Each row is followed by its group and then its class within the group.
[ -7.9  49.6  38.7  18.0  31.2 -81.4  29.9 -43.6  36.5 -26.9  57.6 -18.5
  26.8   6.6  -3.6  -3.3 -15.8  16.6 -32.8  19.7 -17.7  13.3   9.4 -52.4
 -78.7   0.4  -0.9 -57.5 -18.0 -57.9  -2.4 -24.0  -7.3   8.5  21.3 -35.4
  73.1  -0.8   0.9  39.9 -32.5  -2.1  -5.1  18.3 -25.1   5.7] => (88):V
[  1.6  48.3  29.9  15.1  23.0 -56.5  14.3 -34.4  35.9 -22.7  54.0 -21.9
  26.1  10.5  -1.6  -1.0 -15.3   4.1 -42.4  16.8 -20.8  11.2   8.5 -39.2
 -75.6  -3.9  16.1 -41.3   7.5 -44.7  -2.3 -30.1 -11.1   7.5  15.5 -20.4
  58.0   0.3   3.5  35.6 -30.6  -3.6  -5.9   4.5  -4.9  -0.6] => (88):V
[-18.6  45.9  12.3   5.7  13.1 -33.6  14.1 -16.5  24.8 -24.2  23.2  -5.3
  31.1   5.0  -3.3  -6.4 -13.9   2.3 -37.2  14.9  -5.7  29.8   4.8 -27.5
 -51.9   4.4   3.2 -29.4   9.7 -14.0 -12.7 -32.7  -6.8   3.6   3.5  -7.4
  34.2  16.0 -11.3  26.5 -30.7   1.5  -4.6  15.7  -7.7   6.9] => (88):E
[  4.1  31.9  22.4  10.6  23.8 -46.7  16.6 -23.7  30.5 -20.5  43.3 -25.7
  22.6   2.8  -0.8  -4.2 -11.3   2.8 -29.4   6.3 -19.4   9.2  -1.2 -36.2
 -56.7  -1.2   3.8 -30.3   8.5 -37.7  -0.9 -24.0  -2.2   0.4  18.4 -18.9
  50.3   1.3  -6.4  25.5 -14.4  -2.3 -13.0   5.1  -1.1  -4.9] => (88):V
[-26.4  36.5  11.0  37.9 -12.3  11.4 -21.7   5.7   8.3 -18.7 -11.1  22.8
  39.6  18.6 -37.1  11.0   3.3  25.2  54.9  33.4  31.4   2.2  -8.7 -22.4
 -23.0 -15.2   0.8  27.6 -82.7 -29.8   6.8  -0.9  -4.7   8.5 -19.9  23.3
  11.0  24.5  18.0  -5.7  -7.6 -25.3 -36.8   9.4 -12.5  13.7] => (91):Q
[ 39.2  23.4  14.5  23.2   7.4 -37.1 -15.0 -27.9  51.4  15.7  54.7 -20.0
  13.7  39.1 -11.7 -12.4  -0.4 -14.2 -10.9  23.2  -3.3 -31.2  30.1 -37.9
 -71.5 -18.9  34.7   2.1  73.2 -68.4  15.0  -4.0 -28.3   5.8  60.2 -15.2
  66.4 -18.6  -5.6  34.6 -17.3 -39.6  24.8 -13.7  23.2  -0.4] => (89):D
[ -8.7   4.5  11.8  30.0  17.1 -74.8  13.1 -37.8 -13.3  28.3  -7.3  13.4
  -3.0  19.1 -25.0  -1.5  -0.1   0.4  59.6  17.3  44.4 -27.4  14.1  -4.1
 -23.1 -14.5 -15.0 -22.3 -25.5 -74.5   8.7  26.2 -12.8  19.7  34.1 -33.5
  31.7  -8.7  33.2   6.4  -2.2 -35.8  35.4   3.5 -69.4  23.2] => (92):J
[  5.5  -9.7   0.1  18.3   4.7 -37.3   2.0 -28.0 -11.6  38.2 -11.4  18.6
 -13.3  24.7 -18.0  -0.6   5.1 -11.2  48.6  17.9  34.4 -35.5  36.9   8.6
  -1.3 -18.6  -1.1   5.6  15.3 -49.6   9.7  45.5 -14.1  11.6  42.1 -23.7
  16.0 -11.2  21.9   8.2   5.9 -32.9  54.3  -7.0 -33.1  15.4] => (92):P
[ -6.4 -10.5  -2.1  26.2   6.4 -41.6   4.4 -27.6 -25.2  38.0 -26.5  29.6
 -14.3  21.7 -32.6  11.2   5.6  -1.6  68.9  15.3  50.6 -25.2  13.5  16.7
   1.4 -17.9 -10.8  -2.7 -23.4 -50.3  13.2  43.5 -12.3  19.5  27.9 -20.1
  10.6 -12.3  36.7  -4.9  -3.5 -35.8  43.8   2.8 -54.8  29.9] => (92):J
[  2.9  31.1  21.6   6.8  27.5 -62.0  24.4 -29.2  26.2 -12.1  46.6 -26.2
  12.9   7.3   3.4  -6.6 -11.6  -0.9 -36.1   7.1 -20.1   7.5  12.7 -32.1
 -60.8   1.9   7.3 -46.1  27.4 -40.2  -6.2 -20.1 -10.2   5.7  31.1 -35.3
  50.8  -2.1  -2.6  32.3 -20.6  -4.6  10.5   8.7 -12.7   0.2] => (88):V
[ 21.7 -19.2   8.7  27.3  -1.6 -35.5  -8.0 -22.2  -6.1  34.6   2.2   2.5
 -12.6  29.9 -16.3   1.2   8.7   0.4  56.7  14.2  35.1 -51.0  11.6  -1.7
  -3.4 -19.4   3.4   5.9   1.7 -63.2  18.8  39.7  -8.7   9.4  27.7 -14.9
  24.9 -13.7  24.3  -0.2  13.3 -35.2  21.7 -14.3 -21.6   4.3] => (92):P
[ 13.9 -18.9  -0.5   6.9   7.5 -41.0   8.7 -25.6  -5.8  37.2   8.8   8.9
 -17.6  22.8  -7.4  -4.0  -0.7 -15.6  23.1   4.5  21.9 -40.0  15.6  10.8
  -8.0  -7.9  -3.6  -8.6  26.0 -47.4  12.2  28.1  -8.4  10.8  36.8 -27.9
  17.6 -22.3  15.1   5.8   2.7 -19.3  54.7  -9.5 -24.2   6.8] => (92):P
